Here is a tiny trained network, its code and every weight. The questions are about switching its units off for an input and a class, where a switched-off unit gives its printed mean instead of its output.

import numpy as np


def w(rows, s, z=0):
    codes = np.array(rows[::2]) - 128.0
    scale = np.full(codes.shape[1], s)
    scale[-1] = z or s
    return codes * scale


def f(y):
    return y / 2 * (1 + np.tanh(0.7978845608 * (y + 0.044715 * y**3)))


def log_softmax(a):
    a = a - a.max(-1, keepdims=True)
    return a - np.log(np.exp(a).sum(-1, keepdims=True))


def net(x, mask):
    res = np.array(x, float).reshape(1, 7) / 4 @ E
    y = f(res @ A[0][:, :-1].T + A[0][:, -1])
    res = res + np.where(mask, y, B[0][:, -1]) @ B[0][:, :-1]
    return log_softmax(res[-1] @ U[:, :-1].T + U[:, -1])


A, B = {}, {}
E = w([
[63,186,71,62,86,148,158,70,67,136,152],'x0',
[96,137,33,188,131,18,108,120,103,127,67],'x1',
[72,171,162,27,192,105,143,166,131,189,148],'x2',
[182,94,99,137,140,136,91,129,123,201,121],'x3',
[88,85,155,132,60,96,218,60,171,147,55],'x4',
[86,149,108,132,1,177,92,213,64,190,91],'x5',
[190,194,93,75,23,126,103,110,156,133,216],'x6',
],0.0072)
A[0] = w([
[100,124,78,206,186,120,138,156,88,141,83,120],'n1',
[185,91,128,202,111,105,151,101,164,109,71,197],'n2',
[146,26,115,241,62,148,93,135,130,106,67,175],'n3',
[219,132,89,102,182,126,37,191,129,145,155,157],'n4',
[216,162,111,150,167,117,43,140,158,138,172,143],'n5',
[141,98,187,138,163,172,131,143,120,83,146,206],'n6',
[79,193,105,50,89,142,168,130,94,207,132,158],'n7',
[169,88,73,219,80,101,151,31,158,153,131,165],'n8',
[99,149,143,111,196,113,189,85,186,73,117,173],'n9',
[156,133,140,118,167,97,231,102,181,112,136,202],'n10',
[153,109,200,81,178,136,111,108,158,171,145,186],'n11',
[80,165,158,2,144,104,143,116,93,147,147,134],'n12',
[58,88,90,206,196,106,81,160,46,152,83,127],'n13',
[193,127,94,137,164,137,39,151,151,145,171,123],'n14',
[118,183,127,139,99,198,186,181,111,184,159,218],'n15',
[115,228,29,114,77,123,73,159,82,101,145,252],'n16',
[123,124,173,186,114,166,92,154,120,111,172,190],'n17',
],0.0076,0.0031)
B[0] = w([
[76,105,109,157,136,128,160,137,79,96,121,179],'n1',
[147,107,139,127,98,98,177,89,150,179,143,190],'n2',
[198,122,125,162,104,126,149,108,154,201,104,213],'n3',
[153,180,88,191,89,147,46,81,140,137,86,204],'n4',
[168,193,126,183,126,167,86,112,132,152,88,190],'n5',
[165,108,198,109,111,116,140,116,170,147,130,166],'n6',
[117,98,107,55,166,200,81,199,185,80,136,219],'n7',
[119,110,142,195,60,63,134,47,115,142,164,203],'n8',
[74,94,212,104,99,97,141,114,116,132,207,189],'n9',
[107,122,180,108,105,100,114,112,107,149,154,186],'n10',
[162,136,128,118,129,113,77,104,118,112,139,177],'n11',
[148,64,174,97,151,143,125,126,196,159,152,196],'n12',
[78,131,73,151,159,109,162,164,64,84,113,205],'n13',
[155,179,129,153,125,154,107,113,121,155,108,183],'n14',
[104,129,125,74,114,137,89,153,165,121,159,193],'n15',
[98,154,108,118,179,150,2,147,118,50,136,254],'n16',
[143,149,127,102,152,154,75,124,151,123,119,160],'n17',
],0.0098,0.0099)
U = w([
[90,98,174,127,94,41,176,46,127,171,196,133],'0',
[84,82,59,172,163,115,254,174,58,149,89,3],'1',
[80,207,33,151,149,117,69,133,44,43,124,177],'2',
[204,176,121,143,127,167,81,115,202,191,99,96],'3',
[66,114,127,9,173,177,93,204,175,79,169,197],'4',
],0.0081,0.0019)

Each question gives the input, the list of numbers given to net, and the class t.
The units are the neurons (one row each of A and B). Each row of codes is followed by its name. A weight is (code - 128) times the scale printed after its matrix; where a second scale follows, it is the last column's (A, B and U).
mask holds one flag per neuron, in row order. A switched-off neuron (its flag False) gives its mean, the last column of its row in B, instead of its output. The means were averaged over made-up inputs and are rounded, as every weight is.
A unit's drop is (log p(t) with every unit on - log p(t) with that unit switched off) / (log p(t) with every unit on - log p(t) with every unit switched off).
The circuit of an input: a set's keep is (log p(t) with only the set's units on - log p(t) with every unit switched off) / (log p(t) with every unit on - log p(t) with every unit switched off). Starting from the 12 units with the biggest drops (on a tie, the unit counted first), units are removed one at a time, each time the one whose removal leaves the highest keep (on an exact tie, the one counted first), for as long as the keep stays at least 0.8.
units of the circuit, in order: the units of the circuit, biggest drop first
top k neurons: the k neurons with the biggest drops, biggest first
drop of u: that unit's drop, to one decimal
input [0,1,6,1,2,4,-7], class 1: units of the circuit, in order -> (n16; n13)
input [5,5,3,8,0,4,0], class 4: units of the circuit, in order -> (n7)
input [3,-8,-7,-6,-8,0,1], class 3: units of the circuit, in order -> (n6; n7)
input [6,1,6,2,-8,-7,3], class 3: units of the circuit, in order -> (n4; n12)
input [0,-6,-3,-8,2,-2,5], class 0: top 2 neurons -> (n7; n16)
input [3,4,6,0,2,0,-6], class 1: units of the circuit, in order -> (n16; n13)
input [-2,-6,6,6,8,-4,8], class 4: top 2 neurons -> (n7; n8)
input [2,-2,2,-1,-7,-8,0], class 3: top 2 neurons -> (n5; n4)
input [-6,-1,3,-6,-4,-6,2], class 3: top 3 neurons -> (n5; n8; n4)
input [-3,-2,3,7,-4,4,-5], class 2: top 2 neurons -> (n13; n12)
input [-8,2,7,-6,-8,7,8], class 2: top 3 neurons -> (n16; n4; n3)
input [-7,6,6,4,4,-2,-7], class 1: top 2 neurons -> (n13; n1)
input [-7,8,-4,7,-3,1,-4], class 1: top 2 neurons -> (n13; n1)
input [6,1,-4,4,3,6,7], class 4: units of the circuit, in order -> (n7)
input [2,7,-7,1,4,5,-7], class 1: drop of n13 -> 0.1
input [1,1,4,1,3,-4,-3], class 0: drop of n16 -> 0.2
input [-8,-4,-4,-3,3,0,0], class 0: drop of n4 -> 0.2
